Below are the code and all the weights of a small trained network. Each question names an input and a class and asks about switching units off, where a switched-off unit gives its printed mean instead of its output.

import numpy as np


def w(rows, s, z=0):
    codes = np.array(rows[::2]) - 128.0
    scale = np.full(codes.shape[1], s)
    scale[-1] = z or s
    return codes * scale


def f(y):
    return np.maximum(y, 0)


def log_softmax(a):
    a = a - a.max(-1, keepdims=True)
    return a - np.log(np.exp(a).sum(-1, keepdims=True))


def net(x, mask):
    res = np.array(x, float).reshape(1, 8) / 4 @ E
    y = f(res @ A[0][:, :-1].T + A[0][:, -1])
    res = res + np.where(mask, y, B[0][:, -1]) @ B[0][:, :-1]
    return log_softmax(res[-1] @ U[:, :-1].T + U[:, -1])


A, B = {}, {}
E = w([
[128,128,128],'x0',
[129,128,128],'x1',
[128,128,128],'x2',
[128,128,128],'x3',
[220,140,192],'x4',
[133,2,145],'x5',
[129,129,129],'x6',
[177,144,11],'x7',
],0.011)
A[0] = w([
[185,166,156,102],'N1',
[78,76,100,140],'N2',
[78,223,121,242],'N3',
[117,61,128,206],'N4',
[73,135,83,28],'N5',
[149,103,70,144],'N6',
[194,181,99,134],'N7',
[215,111,5,150],'N8',
[175,44,135,98],'N9',
[112,152,173,90],'N10',
[201,82,152,56],'N11',
[147,131,149,255],'N12',
[199,108,17,152],'N13',
[17,158,86,195],'N14',
[234,115,182,168],'N15',
[180,193,144,127],'N16',
[230,143,21,156],'N17',
[77,170,113,167],'N18',
[91,132,32,131],'N19',
[80,73,97,122],'N20',
[181,56,119,101],'N21',
[65,128,95,246],'N22',
[133,137,108,98],'N23',
],0.015,0.0044)
B[0] = w([
[97,129,155,176],'N1',
[76,124,164,184],'N2',
[228,137,110,228],'N3',
[88,77,153,195],'N4',
[140,178,90,164],'N5',
[144,168,94,179],'N6',
[88,139,186,200],'N7',
[67,254,79,248],'N8',
[134,84,37,191],'N9',
[151,152,117,160],'N10',
[176,75,78,172],'N11',
[153,128,197,173],'N12',
[98,217,61,234],'N13',
[178,42,78,218],'N14',
[210,149,125,213],'N15',
[96,152,199,191],'N16',
[25,181,142,250],'N17',
[173,86,110,179],'N18',
[88,147,40,205],'N19',
[69,119,135,182],'N20',
[112,127,35,182],'N21',
[97,61,94,197],'N22',
[112,137,125,143],'N23',
],0.032,0.014)
U = w([
[216,13,144,186],'0',
[173,193,63,225],'1',
[225,185,187,34],'2',
[37,173,220,99],'3',
[36,2,196,138],'4',
[61,130,99,3],'5',
],0.0089,0.0073)

Each question gives the input, the list of numbers given to net, and the class t.
The units are the neurons (one row each of A and B). Each row of codes is followed by its name. A weight is (code - 128) times the scale printed after its matrix; where a second scale follows, it is the last column's (A, B and U).
mask holds one flag per neuron, in row order. A switched-off neuron (its flag False) gives its mean, the last column of its row in B, instead of its output. The means were averaged over made-up inputs and are rounded, as every weight is.
A unit's drop is (log p(t) with every unit on - log p(t) with that unit switched off) / (log p(t) with every unit on - log p(t) with every unit switched off).
The circuit of an input: a set's keep is (log p(t) with only the set's units on - log p(t) with every unit switched off) / (log p(t) with every unit on - log p(t) with every unit switched off). Starting from the 12 units with the biggest drops (on a tie, the unit counted first), units are removed one at a time, each time the one whose removal leaves the highest keep (on an exact tie, the one counted first), for as long as the keep stays at least 0.8.
circuit, biggest first: the units of the circuit, biggest drop first
top k neurons: the k neurons with the biggest drops, biggest first
drop when u is switched off: that unit's drop, to one decimal
input [0,-1,4,-1,1,-5,-8,7], class 3: circuit, biggest first : N17
input [-1,-1,7,5,0,7,3,6], class 5: top 4 neurons : N3, N17, N4, N20
input [-2,-7,-2,-4,0,8,5,-7], class 4: top 2 neurons : N3, N4
input [5,5,-3,0,-1,2,-8,0], class 4: top 3 neurons : N8, N13, N3
input [-7,-5,-3,-5,-4,3,-4,7], class 5: top 2 neurons : N17, N3
input [-5,6,-3,8,0,7,-6,3], class 5: top 4 neurons : N3, N4, N20, N2
input [-2,0,-5,3,5,1,-5,-6], class 0: top 3 neurons : N8, N13, N17
input [2,5,-6,-1,7,1,-8,0], class 0: top 3 neurons : N8, N13, N11
input [0,-2,5,-6,4,3,-1,-2], class 0: circuit, biggest first : N8, N13
input [7,-2,-6,-7,0,1,-6,8], class 5: top 3 neurons : N17, N3, N15
input [6,-2,-3,8,-1,2,7,2], class 5: top 2 neurons : N3, N15
input [2,0,7,-8,1,-4,3,7], class 3: top 2 neurons : N17, N7
input [-7,6,-8,1,5,3,-7,-8], class 0: drop when N8 is switched off : 0.1
input [-6,-8,-7,8,2,1,8,-7], class 0: drop when N9 is switched off : 0.0
input [-3,7,-7,6,-3,1,6,-1], class 4: drop when N3 is switched off : 0.1
input [-6,3,1,-5,7,0,1,-7], class 2: top neuron : N14
input [-5,6,-7,-5,1,0,0,-2], class 2: drop when N14 is switched off : 0.3
